Below are the code and all the weights of a small trained network. Each question names an input and a class and asks about switching units off, where a switched-off unit gives its printed mean instead of its output.

import numpy as np


def w(rows, s, z=0):
    codes = np.array(rows[::2]) - 128.0
    scale = np.full(codes.shape[1], s)
    scale[-1] = z or s
    return codes * scale


def f(y):
    return np.maximum(y, 0)


def log_softmax(a):
    a = a - a.max(-1, keepdims=True)
    return a - np.log(np.exp(a).sum(-1, keepdims=True))


def net(x, mask):
    res = np.array(x, float).reshape(1, 5) / 4 @ E
    y = f(res @ A[0][:, :-1].T + A[0][:, -1])
    res = res + np.where(mask, y, B[0][:, -1]) @ B[0][:, :-1]
    return log_softmax(res[-1] @ U[:, :-1].T + U[:, -1])


A, B = {}, {}
E = w([
[149,136,116,137,129,122],'x0',
[92,216,244,213,52,96],'x1',
[120,123,132,131,137,126],'x2',
[136,144,119,144,163,115],'x3',
[141,127,163,37,117,2],'x4',
],0.0089)
A[0] = w([
[152,101,158,43,127,1,1],'N0',
[148,66,75,69,176,154,190],'N1',
[133,110,113,189,142,237,39],'N2',
[98,210,214,216,72,86,228],'N3',
[166,71,91,83,188,146,198],'N4',
[124,103,108,187,132,199,23],'N5',
[161,117,150,128,136,125,78],'N6',
],0.009,0.00081)
B[0] = w([
[10,223,33,216,74,2,216],'N0',
[193,82,189,88,164,217,216],'N1',
[12,221,43,201,79,45,204],'N2',
[229,41,227,34,186,229,251],'N3',
[161,88,178,65,171,206,208],'N4',
[72,139,81,169,81,23,184],'N5',
[105,112,108,147,129,144,132],'N6',
],0.0071,0.011)
U = w([
[255,50,172,29,187,218,253],'0',
[4,230,57,193,74,33,3],'1',
],0.0089,0.0017)

Each question gives the input, the list of numbers given to net, and the class t.
The units are the neurons (one row each of A and B). Each row of codes is followed by its name. A weight is (code - 128) times the scale printed after its matrix; where a second scale follows, it is the last column's (A, B and U).
mask holds one flag per neuron, in row order. A switched-off neuron (its flag False) gives its mean, the last column of its row in B, instead of its output. The means were averaged over made-up inputs and are rounded, as every weight is.
A unit's drop is (log p(t) with every unit on - log p(t) with that unit switched off) / (log p(t) with every unit on - log p(t) with every unit switched off).
unit that matters most: the unit with the biggest drop
top k neurons: the k neurons with the biggest drops, biggest first
drop of u: that unit's drop, to one decimal
input [-4,6,4,-3,3], class 0: unit that matters most : N3
input [-1,6,0,-1,6], class 0: top 3 neurons : (N3 N2 N5)
input [0,8,-3,-4,-8], class 0: top 2 neurons : (N3 N0)
input [3,-7,2,1,-8], class 1: top 3 neurons : (N2 N3 N5)
input [-8,4,8,-3,4], class 0: top 2 neurons : (N3 N2)
input [7,-5,5,0,-6], class 1: top 3 neurons : (N2 N3 N5)
input [-2,5,-5,1,-5], class 0: top 2 neurons : (N3 N0)
input [-1,7,1,3,6], class 0: top 2 neurons : (N3 N2)
input [2,0,3,2,2], class 1: top 2 neurons : (N3 N1)
input [-5,-4,-4,-6,5], class 1: top 2 neurons : (N0 N3)
input [-3,7,-8,5,5], class 0: drop of N3 : 2.5
input [8,6,6,0,-2], class 0: drop of N3 : 0.2
input [6,8,-1,5,6], class 0: drop of N3 : 2.8
input [8,-4,5,-7,7], class 1: unit that matters most : N0
